Here is a tiny trained network, its code and every weight. The questions are about switching its units off for an input and a class, where a switched-off unit gives its printed mean instead of its output.

import numpy as np


def w(rows, s, z=0):
    codes = np.array(rows[::2]) - 128.0
    scale = np.full(codes.shape[1], s)
    scale[-1] = z or s
    return codes * scale


def norm(h):
    return h / np.sqrt((h * h).mean(-1, keepdims=True) + 1e-5)


def f(y):
    return y / 2 * (1 + np.tanh(0.7978845608 * (y + 0.044715 * y**3)))


def log_softmax(a):
    a = a - a.max(-1, keepdims=True)
    return a - np.log(np.exp(a).sum(-1, keepdims=True))


def net(x, mask):
    res = np.array(x, float).reshape(1, 8) / 4 @ E
    u = 0
    for l in range(2):
        y = f(norm(res) @ A[l][:, :-1].T + A[l][:, -1])
        res = res + np.where(mask[u : u + 13], y, B[l][:, -1]) @ B[l][:, :-1]
        u += 13
    return log_softmax(norm(res)[-1] @ U[:, :-1].T + U[:, -1])


A, B = {}, {}
E = w([
[126,130,127,126,131,130],'x0',
[67,231,107,152,50,95],'x1',
[110,155,173,146,195,69],'x2',
[166,156,175,2,112,90],'x3',
[128,127,129,128,127,130],'x4',
[128,129,130,130,128,130],'x5',
[126,124,125,127,128,124],'x6',
[25,80,196,100,100,160],'x7',
],0.0057)
A[0] = w([
[91,120,138,115,180,99,83],'L0N1',
[166,60,74,111,22,165,3],'L0N2',
[143,118,74,80,92,176,105],'L0N3',
[182,54,170,131,157,148,24],'L0N4',
[109,125,106,92,124,113,119],'L0N5',
[155,80,71,115,44,222,67],'L0N6',
[175,72,167,130,173,157,28],'L0N7',
[191,78,170,137,172,183,63],'L0N8',
[172,77,164,124,173,159,16],'L0N9',
[116,108,111,225,147,188,52],'L0N10',
[103,120,195,178,203,2,77],'L0N11',
[156,186,99,95,118,121,31],'L0N12',
[135,125,151,137,140,134,76],'L0N13',
],0.0069,0.0042)
B[0] = w([
[143,109,126,133,98,169,116],'L0N1',
[133,179,143,110,168,187,160],'L0N2',
[147,141,147,146,134,159,168],'L0N3',
[86,146,87,94,136,124,160],'L0N4',
[129,133,144,149,121,124,124],'L0N5',
[132,179,164,145,185,165,241],'L0N6',
[82,146,91,100,131,124,153],'L0N7',
[81,144,75,101,157,107,197],'L0N8',
[85,149,92,95,127,123,137],'L0N9',
[123,112,165,161,140,61,250],'L0N10',
[154,184,139,120,146,254,250],'L0N11',
[118,118,132,135,163,108,117],'L0N12',
[114,124,130,121,127,138,83],'L0N13',
],0.0094,0.0018)
A[1] = w([
[43,78,197,121,117,144,61],'L1N1',
[109,57,93,236,135,121,86],'L1N2',
[243,135,62,143,184,44,114],'L1N3',
[131,27,94,87,200,122,83],'L1N4',
[198,122,160,3,88,71,68],'L1N5',
[34,61,216,91,111,138,108],'L1N6',
[178,150,152,12,65,147,105],'L1N7',
[119,174,153,113,128,128,56],'L1N8',
[71,202,97,136,25,66,5],'L1N9',
[97,217,144,150,55,135,124],'L1N10',
[120,100,37,166,69,210,113],'L1N11',
[135,220,162,203,83,117,102],'L1N12',
[42,102,180,134,116,168,77],'L1N13',
],0.0066,0.0029)
B[1] = w([
[188,143,90,134,100,118,188],'L1N1',
[116,103,204,108,168,59,205],'L1N2',
[133,118,136,105,3,161,251],'L1N3',
[52,167,65,91,109,99,170],'L1N4',
[81,97,157,215,168,79,206],'L1N5',
[207,165,79,149,45,128,229],'L1N6',
[93,86,173,219,196,114,213],'L1N7',
[138,102,103,151,161,160,122],'L1N8',
[79,97,62,71,173,139,186],'L1N9',
[137,97,91,81,191,141,216],'L1N10',
[132,139,195,111,198,102,156],'L1N11',
[108,78,131,62,133,138,234],'L1N12',
[191,149,104,120,119,103,198],'L1N13',
],0.0082,0.0033)
U = w([
[44,105,48,41,164,101,165],'0',
[105,74,205,195,155,45,176],'1',
[154,161,167,117,170,210,153],'2',
[190,118,101,127,5,111,5],'3',
],0.014,0.0017)

Each question gives the input, the list of numbers given to net, and the class t.
The units are the neurons (one row each of A and B). Each row of codes is followed by its name. A weight is (code - 128) times the scale printed after its matrix; where a second scale follows, it is the last column's (A, B and U).
mask holds one flag per neuron, layer by layer. A switched-off neuron (its flag False) gives its mean, the last column of its row in B, instead of its output. The means were averaged over made-up inputs and are rounded, as every weight is.
A unit's drop is (log p(t) with every unit on - log p(t) with that unit switched off) / (log p(t) with every unit on - log p(t) with every unit switched off).
The circuit of an input: a set's keep is (log p(t) with only the set's units on - log p(t) with every unit switched off) / (log p(t) with every unit on - log p(t) with every unit switched off). Starting from the 12 units with the biggest drops (on a tie, the unit counted first), units are removed one at a time, each time the one whose removal leaves the highest keep (on an exact tie, the one counted first), for as long as the keep stays at least 0.8.
units of the circuit, in order: the units of the circuit, biggest drop first
most important unit: the unit with the biggest drop
k most important neurons: the k neurons with the biggest drops, biggest first
top k neurons in layer l: the k neurons of layer l with the biggest drops, biggest first
drop of u: that unit's drop, to one decimal
input [4,7,-6,-8,0,-2,6,3], class 1: 2 most important neurons : (L1N2; L1N11)
input [-2,1,-3,8,5,3,4,8], class 1: most important unit : L1N7
input [0,8,3,-8,3,-2,8,-7], class 0: units of the circuit, in order : (L1N9; L1N12)
input [4,3,-7,8,-7,4,-4,5], class 1: 3 most important neurons : (L1N7; L1N5; L0N11)
input [-1,3,-4,-6,-3,-2,-4,7], class 3: top 4 neurons in layer 1 : (L1N6; L1N1; L1N7; L1N13)
input [5,-7,-4,-5,-7,3,-4,8], class 3: units of the circuit, in order : (L1N6; L1N1)
input [-4,-7,3,-7,5,-8,4,-5], class 0: units of the circuit, in order : (L1N4; L0N8)
input [5,-3,-4,-5,-4,-1,-2,6], class 3: top 3 neurons in layer 1 : (L1N6; L1N1; L1N7)
input [4,3,-8,8,0,3,8,-7], class 1: 4 most important neurons : (L1N7; L1N5; L0N11; L1N6)
input [4,3,8,-5,-3,7,-3,-7], class 2: 2 most important neurons : (L0N11; L1N6)
input [-8,4,-7,-4,7,-8,3,7], class 2: 2 most important neurons : (L0N6; L0N2)
input [6,0,-8,8,-1,7,5,-7], class 1: units of the circuit, in order : (L1N7; L1N5)
input [3,-7,7,-5,2,-1,-1,-8], class 3: 3 most important neurons : (L1N3; L0N6; L1N10)
input [-2,-5,8,-2,4,-4,-3,3], class 2: units of the circuit, in order : (L0N11)
input [-2,5,-6,3,8,-2,-3,1], class 2: top 3 neurons in layer 0 : (L0N2; L0N6; L0N3)
input [6,4,-6,-7,-1,-4,4,6], class 1: top 2 neurons in layer 0 : (L0N11; L0N10)
input [-2,5,-6,-3,-4,4,6,1], class 2: 2 most important neurons : (L0N6; L0N2)
input [-2,-6,-1,7,5,-8,-7,0], class 1: top 3 neurons in layer 1 : (L1N5; L1N7; L1N9)
input [-6,-5,2,7,4,3,5,-2], class 1: 2 most important neurons : (L1N5; L1N7)
input [-7,4,-2,5,7,-5,-2,8], class 3: units of the circuit, in order : (L1N6)
input [5,-7,-6,-2,1,2,6,1], class 0: drop of L1N4 : 0.2
input [-7,8,2,-6,-1,-2,8,-2], class 0: drop of L1N9 : 0.3
input [-3,-5,-2,3,7,-5,5,7], class 3: drop of L1N6 : 1.4
